Below are the code and all the weights of a small trained network. Each question names an input and a target symbol and asks about switching units off, where a switched-off unit gives its printed mean instead of its output.

import numpy as np


def w(rows, s, z=0):
    codes = np.array(rows[::2]) - 128.0
    scale = np.full(codes.shape[1], s)
    scale[-1] = z or s
    return codes * scale


def f(y):
    return y / 2 * (1 + np.tanh(0.7978845608 * (y + 0.044715 * y**3)))


def softmax(a):
    e = np.exp(a - a.max(-1, keepdims=True))
    return e / e.sum(-1, keepdims=True)


def log_softmax(a):
    a = a - a.max(-1, keepdims=True)
    return a - np.log(np.exp(a).sum(-1, keepdims=True))


def net(x, mask):
    ids = ['ΘΛΠΩαβδζξσφ'.index(c) for c in x.split()]
    T = len(ids)
    res = E[ids] + P[:T]
    u = 0
    for l in range(2):
        r = res
        for j in range(2):
            rows = slice(3 * j, 3 * j + 3)
            q, k, v = (r @ M[l][rows].T for M in (Q, K, V))
            z = softmax(np.where(np.tri(T) > 0, q @ k.T / 3**0.5, -1e9)) @ v
            o = O[l][rows]
            res = res + np.where(mask[u + j], z, o[:, -1]) @ o[:, :-1]
        u += 2
        y = f(res @ A[l][:, :-1].T + A[l][:, -1])
        res = res + np.where(mask[u : u + 8], y, B[l][:, -1]) @ B[l][:, :-1]
        u += 8
    return log_softmax(res[-1] @ U[:, :-1].T + U[:, -1])


Q, K, V, O, A, B = {}, {}, {}, {}, {}, {}
E = w([
[157,56,134,82,95],'Θ',
[84,127,123,86,131],'Λ',
[161,228,78,135,132],'Π',
[169,83,139,201,99],'Ω',
[151,59,34,145,253],'α',
[74,198,74,88,152],'β',
[135,169,173,152,106],'δ',
[135,158,135,60,111],'ζ',
[212,125,128,124,86],'ξ',
[117,89,178,132,113],'σ',
[63,215,122,182,160],'φ',
],0.016)
P = w([
[139,141,161,99,169],'0',
[59,152,105,132,46],'1',
[89,116,104,125,73],'2',
[92,109,96,101,72],'3',
[182,143,196,59,245],'4',
[120,128,138,108,154],'5',
[140,145,131,139,153],'6',
[56,110,69,156,58],'7',
[106,138,133,128,148],'8',
],0.011)
Q[0] = w([
[169,162,245,121,201],'0.h0',
[53,114,84,136,21],'0.h0',
[130,163,129,169,28],'0.h0',
[100,96,135,97,162],'0.h1',
[176,82,89,175,72],'0.h1',
[65,135,190,182,145],'0.h1',
],0.011)
K[0] = w([
[96,162,192,123,10],'0.h0',
[174,109,171,142,243],'0.h0',
[184,136,140,112,187],'0.h0',
[97,109,115,96,150],'0.h1',
[141,100,131,155,81],'0.h1',
[78,147,110,217,178],'0.h1',
],0.013)
V[0] = w([
[212,170,146,76,126],'0.h0',
[108,107,211,151,137],'0.h0',
[5,99,222,155,193],'0.h0',
[113,125,130,162,135],'0.h1',
[196,129,67,87,142],'0.h1',
[171,117,88,143,138],'0.h1',
],0.011)
O[0] = w([
[66,112,187,140,131,251],'0.h0',
[196,148,93,97,111,78],'0.h0',
[253,152,45,67,64,88],'0.h0',
[197,176,151,175,113,73],'0.h1',
[57,120,179,207,154,152],'0.h1',
[110,109,168,62,87,70],'0.h1',
],0.0068,0.0015)
A[0] = w([
[102,107,48,103,191,114],'0.n0',
[88,114,97,155,61,198],'0.n1',
[101,181,144,41,94,74],'0.n2',
[122,48,1,209,191,15],'0.n3',
[141,60,133,142,175,126],'0.n4',
[146,174,117,185,77,62],'0.n5',
[74,217,76,105,144,52],'0.n6',
[93,117,86,169,217,252],'0.n7',
],0.0089,0.0018)
B[0] = w([
[123,67,177,150,209,190],'0.n0',
[162,113,151,113,83,223],'0.n1',
[99,116,109,124,106,190],'0.n2',
[138,176,254,77,181,183],'0.n3',
[149,154,177,89,123,174],'0.n4',
[129,119,96,71,114,156],'0.n5',
[179,44,120,178,96,241],'0.n6',
[177,122,108,139,136,253],'0.n7',
],0.0079,0.0033)
Q[1] = w([
[160,179,146,33,214],'1.h0',
[72,104,77,143,19],'1.h0',
[156,117,161,143,244],'1.h0',
[109,98,168,201,22],'1.h1',
[179,150,108,179,159],'1.h1',
[57,103,44,158,2],'1.h1',
],0.011)
K[1] = w([
[52,148,92,134,36],'1.h0',
[152,142,151,92,208],'1.h0',
[129,99,133,140,78],'1.h0',
[117,115,123,98,197],'1.h1',
[98,105,130,93,122],'1.h1',
[201,150,179,111,254],'1.h1',
],0.015)
V[1] = w([
[163,22,65,200,151],'1.h0',
[141,146,129,196,163],'1.h0',
[165,54,182,146,89],'1.h0',
[104,178,159,70,103],'1.h1',
[53,200,35,106,207],'1.h1',
[50,23,104,10,147],'1.h1',
],0.011)
O[1] = w([
[148,239,185,14,123,106],'1.h0',
[205,146,168,121,174,120],'1.h0',
[139,176,144,158,38,217],'1.h0',
[140,15,8,129,62,139],'1.h1',
[110,164,61,118,254,4],'1.h1',
[38,135,82,46,103,202],'1.h1',
],0.011,0.0045)
A[1] = w([
[103,220,231,255,54,137],'1.n0',
[164,161,182,192,176,175],'1.n1',
[144,141,114,134,17,3],'1.n2',
[36,107,181,155,90,163],'1.n3',
[150,213,171,39,144,109],'1.n4',
[80,171,86,54,115,18],'1.n5',
[76,56,131,171,100,14],'1.n6',
[177,146,18,63,125,115],'1.n7',
],0.0079,0.0031)
B[1] = w([
[146,163,124,76,198,244],'1.n0',
[58,33,119,14,107,183],'1.n1',
[109,102,217,120,79,234],'1.n2',
[149,154,109,176,219,223],'1.n3',
[124,142,75,197,133,175],'1.n4',
[140,254,174,164,110,168],'1.n5',
[139,225,78,219,187,194],'1.n6',
[138,119,154,33,157,156],'1.n7',
],0.0072,0.011)
U = w([
[85,58,115,65,77,169],'Θ',
[87,130,135,109,156,56],'Λ',
[74,138,58,21,123,155],'Π',
[166,164,206,125,125,69],'Ω',
[59,87,166,88,191,191],'α',
[59,111,69,114,158,195],'β',
[124,226,121,105,174,67],'δ',
[2,156,174,135,98,66],'ζ',
[173,102,106,164,126,254],'ξ',
[125,168,186,198,189,28],'σ',
[200,148,70,72,167,189],'φ',
],0.006,0.0027)

Each question gives the input, a string of symbols that net reads in full, and the target symbol t.
The units are the heads (3 rows each of Q, K, V and O) and the neurons (one row each of A and B). Each row of codes is followed by its name. A weight is (code - 128) times the scale printed after its matrix; where a second scale follows, it is the last column's (O, A, B and U).
mask holds one flag per unit, layer by layer, with each layer's heads first. A switched-off unit (its flag False) gives its mean, the last column of its rows in O or B, instead of its output. The means were averaged over made-up inputs and are rounded, as every weight is.
A unit's drop is (log p(t) with every unit on - log p(t) with that unit switched off) / (log p(t) with every unit on - log p(t) with every unit switched off).
The circuit of an input: a set's keep is (log p(t) with only the set's units on - log p(t) with every unit switched off) / (log p(t) with every unit on - log p(t) with every unit switched off). Starting from the 12 units with the biggest drops (on a tie, the unit counted first), units are removed one at a time, each time the one whose removal leaves the highest keep (on an exact tie, the one counted first), for as long as the keep stays at least 0.8.
units of the circuit, in order: the units of the circuit, biggest drop first
most important unit: the unit with the biggest drop
k most important neurons: the k neurons with the biggest drops, biggest first
k most important neurons of layer l: the k neurons of layer l with the biggest drops, biggest first
heads that matter: for each layer, one digit per head in row order, 1 if its drop is at least 0.15 and else 0, layers parted by /
input σ δ Θ, target Θ: most important unit : 0.h0
input Ω Θ φ, target Ω: units of the circuit, in order : (1.h1 1.h0)
input φ Ω Π ζ Λ Θ φ α, target α: units of the circuit, in order : (0.n3 0.n0)
input β σ Θ Θ Θ β ξ σ, target ζ: heads that matter : 00 / 11
input δ ξ ξ δ Θ, target σ: units of the circuit, in order : (0.h0 1.n6 1.n3 1.h1)
input φ ξ Π ξ σ, target σ: heads that matter : 10 / 11
input σ ζ ξ β β, target β: 2 most important neurons : (0.n2 0.n0)
input φ Θ Θ, target φ: heads that matter : 10 / 11
input δ σ Π, target ξ: units of the circuit, in order : (1.h1 1.h0 0.n6)
input Ω β σ Ω, target Ω: units of the circuit, in order : (1.h1 1.h0)
input Π Π σ ξ ζ, target α: heads that matter : 11 / 01
input Λ δ Ω ξ β δ δ ζ, target δ: 3 most important neurons : (0.n6 1.n5 0.n0)
input β Θ Π φ, target δ: heads that matter : 00 / 11
input δ Θ Ω, target ξ: units of the circuit, in order : (1.h0 1.h1)
input ξ β Ω, target σ: units of the circuit, in order : (0.h0 1.n6 1.n3)
input Ω δ Π φ ζ, target ξ: units of the circuit, in order : (1.h1 1.h0)
input ζ β σ ξ Π Θ δ Π, target α: units of the circuit, in order : (1.n1 0.h0 1.h1 1.h0)
input Θ Ω β, target ζ: units of the circuit, in order : (1.h1 1.n2 1.n5)
input ξ Π φ, target σ: most important unit : 0.h0
input φ Π Θ α Θ, target α: 2 most important neurons of layer 0 : (0.n6 0.n4)
input Λ Θ ζ ξ Ω, target ζ: most important neuron : (1.n2)
input Ω ξ Λ δ Λ δ Ω Θ, target Π: units of the circuit, in order : (1.h1 0.h0)
input σ Θ β β Θ Θ ξ Θ, target ζ: heads that matter : 00 / 01
input Ω β φ σ, target Ω: units of the circuit, in order : (1.h1 1.h0)
input ξ δ φ δ, target σ: heads that matter : 10 / 10
input Π β Λ φ ζ Ω σ Π, target β: 2 most important neurons : (0.n6 1.n6)
input φ ζ ξ Π, target φ: most important unit : 1.h1
input Π Ω β, target α: 2 most important neurons : (1.n1 0.n7)
input δ β ζ ξ ζ φ Λ φ, target β: heads that matter : 00 / 11
input δ Π Π δ β, target α: 2 most important neurons : (0.n6 1.n1)
